Below is a small trained network, with its code and all its weights. Each question gives an input and a class and asks what happens when units are switched off, that is, made to give their printed mean instead of their output.

import numpy as np


def w(rows, s, z=0):
    codes = np.array(rows[::2]) - 128.0
    scale = np.full(codes.shape[1], s)
    scale[-1] = z or s
    return codes * scale


def norm(h):
    return h / np.sqrt((h * h).mean(-1, keepdims=True) + 1e-5)


def f(y):
    return np.maximum(y, 0)


def log_softmax(a):
    a = a - a.max(-1, keepdims=True)
    return a - np.log(np.exp(a).sum(-1, keepdims=True))


def net(x, mask):
    res = np.array(x, float).reshape(1, 8) / 4 @ E
    u = 0
    for l in range(3):
        y = f(norm(res) @ A[l][:, :-1].T + A[l][:, -1])
        res = res + np.where(mask[u : u + 8], y, B[l][:, -1]) @ B[l][:, :-1]
        u += 8
    return log_softmax(norm(res)[-1] @ U[:, :-1].T + U[:, -1])


A, B = {}, {}
E = w([
[131,126,149,128],'x0',
[183,230,116,254],'x1',
[10,230,171,68],'x2',
[146,130,153,120],'x3',
[133,123,128,129],'x4',
[125,128,129,128],'x5',
[178,181,121,82],'x6',
[125,128,142,134],'x7',
],0.0073)
A[0] = w([
[155,140,174,182,134],'0.n1',
[111,190,116,226,2],'0.n2',
[116,152,144,118,46],'0.n3',
[49,222,207,71,96],'0.n4',
[117,74,149,174,154],'0.n5',
[160,187,41,61,44],'0.n6',
[150,81,214,54,129],'0.n7',
[119,184,79,255,29],'0.n8',
],0.0089,0.0028)
B[0] = w([
[75,2,139,151,176],'0.n1',
[124,183,170,201,193],'0.n2',
[123,145,142,29,137],'0.n3',
[128,91,70,240,253],'0.n4',
[77,174,64,244,183],'0.n5',
[148,199,105,69,166],'0.n6',
[226,159,148,199,212],'0.n7',
[180,207,204,163,218],'0.n8',
],0.0059,0.0056)
A[1] = w([
[104,55,147,8,246],'1.n1',
[139,133,98,159,182],'1.n2',
[48,155,174,127,18],'1.n3',
[156,84,219,218,166],'1.n4',
[53,99,143,187,144],'1.n5',
[192,196,202,32,254],'1.n6',
[72,173,190,123,187],'1.n7',
[132,99,149,98,53],'1.n8',
],0.012,0.0016)
B[1] = w([
[109,175,217,141,185],'1.n1',
[97,130,145,89,181],'1.n2',
[146,105,78,190,169],'1.n3',
[128,144,137,56,254],'1.n4',
[169,114,74,8,214],'1.n5',
[77,101,88,86,185],'1.n6',
[141,57,83,159,179],'1.n7',
[116,132,146,129,141],'1.n8',
],0.012,0.0081)
A[2] = w([
[148,144,129,241,158],'2.n1',
[70,14,127,104,222],'2.n2',
[202,112,179,63,101],'2.n3',
[124,102,125,166,19],'2.n4',
[8,157,73,121,2],'2.n5',
[182,54,117,175,75],'2.n6',
[128,133,200,90,163],'2.n7',
[140,189,89,62,158],'2.n8',
],0.012,0.0024)
B[2] = w([
[71,106,228,89,177],'2.n1',
[165,193,196,161,254],'2.n2',
[83,160,21,180,237],'2.n3',
[113,94,151,65,128],'2.n4',
[156,142,43,185,191],'2.n5',
[132,94,63,175,163],'2.n6',
[151,208,197,104,188],'2.n7',
[83,77,112,2,244],'2.n8',
],0.0068,0.0071)
U = w([
[112,202,249,159,251],'0',
[114,165,120,96,92],'1',
[111,88,84,214,152],'2',
[67,120,124,102,45],'3',
[110,158,147,98,44],'4',
],0.011,0.0018)

Each question gives the input, the list of numbers given to net, and the class t.
The units are the neurons (one row each of A and B). Each row of codes is followed by its name. A weight is (code - 128) times the scale printed after its matrix; where a second scale follows, it is the last column's (A, B and U).
mask holds one flag per neuron, layer by layer. A switched-off neuron (its flag False) gives its mean, the last column of its row in B, instead of its output. The means were averaged over made-up inputs and are rounded, as every weight is.
A unit's drop is (log p(t) with every unit on - log p(t) with that unit switched off) / (log p(t) with every unit on - log p(t) with every unit switched off).
The circuit of an input: a set's keep is (log p(t) with only the set's units on - log p(t) with every unit switched off) / (log p(t) with every unit on - log p(t) with every unit switched off). Starting from the 12 units with the biggest drops (on a tie, the unit counted first), units are removed one at a time, each time the one whose removal leaves the highest keep (on an exact tie, the one counted first), for as long as the keep stays at least 0.8.
units of the circuit, in order: the units of the circuit, biggest drop first
most important unit: the unit with the biggest drop
top k neurons: the k neurons with the biggest drops, biggest first
k most important neurons of layer l: the k neurons of layer l with the biggest drops, biggest first
drop when u is switched off: that unit's drop, to one decimal
input [2,-4,6,-1,-6,3,-3,6], class 2: units of the circuit, in order	(1.n3, 1.n7)
input [5,5,-5,-6,-7,-7,-6,1], class 3: top 2 neurons	(1.n5, 1.n4)
input [-7,3,-6,2,-7,5,-7,2], class 1: top 2 neurons	(1.n4, 1.n5)
input [7,-7,-6,5,7,7,2,0], class 0: top 4 neurons	(1.n1, 1.n5, 0.n4, 2.n8)
input [3,-5,8,2,7,6,7,-4], class 2: most important unit	0.n4
input [6,-6,6,-2,1,3,-2,-5], class 0: 3 most important neurons of layer 2	(2.n2, 2.n3, 2.n8)
input [1,1,-6,6,3,6,-7,3], class 3: top 3 neurons	(1.n4, 1.n5, 0.n4)
input [-5,3,-6,-5,-3,-8,-8,5], class 3: 2 most important neurons of layer 0	(0.n4, 0.n7)
input [-7,3,-2,2,-1,5,8,3], class 3: 2 most important neurons of layer 2	(2.n8, 2.n2)
input [5,7,8,-2,1,5,1,4], class 2: units of the circuit, in order	(1.n7, 1.n3)
input [4,8,-2,-6,7,-6,-4,-8], class 0: 2 most important neurons of layer 0	(0.n8, 0.n2)
input [5,5,-1,7,-2,-1,-8,4], class 3: top 2 neurons	(1.n5, 0.n1)
input [5,4,-2,-5,4,1,8,-8], class 3: top 4 neurons	(1.n6, 2.n8, 0.n4, 2.n2)
input [-5,-5,2,-4,-2,-5,4,2], class 0: top 3 neurons	(1.n1, 0.n8, 1.n5)
input [1,-7,3,-7,7,4,1,-4], class 0: most important unit	1.n1
input [3,-7,8,-6,3,2,1,-5], class 2: 2 most important neurons of layer 1	(1.n3, 1.n4)
input [-4,-6,6,-3,4,-3,-2,-4], class 0: 2 most important neurons of layer 1	(1.n1, 1.n6)
input [5,-6,8,-2,-7,6,-1,5], class 2: 2 most important neurons of layer 1	(1.n3, 1.n4)
input [2,-3,4,0,3,-5,-3,5], class 2: 2 most important neurons of layer 2	(2.n7, 2.n1)
input [-6,4,-2,-8,-5,-1,-3,7], class 4: most important unit	1.n4
input [-8,8,-5,4,8,3,-6,-8], class 0: top 2 neurons	(0.n8, 2.n1)
input [2,7,-2,3,2,-7,-7,-6], class 0: top 3 neurons	(0.n8, 0.n2, 1.n6)
input [6,2,-5,-2,-5,8,8,6], class 3: top 2 neurons	(0.n4, 1.n6)
input [-4,-7,3,5,4,-8,-6,-7], class 0: top 2 neurons	(1.n1, 1.n4)
input [2,5,8,-3,-1,8,0,2], class 2: 4 most important neurons of layer 1	(1.n7, 1.n3, 1.n1, 1.n4)
input [-7,-5,8,-1,4,3,6,3], class 2: drop when 1.n7 is switched off	0.2
input [3,3,8,2,1,-7,2,4], class 2: most important unit	1.n7
input [-4,2,7,7,-6,7,6,-8], class 2: drop when 2.n5 is switched off	0.2
input [-2,7,8,7,8,8,7,7], class 2: drop when 2.n6 is switched off	-0.1
input [5,-8,-1,-1,-4,2,-3,-3], class 0: drop when 2.n8 is switched off	0.0
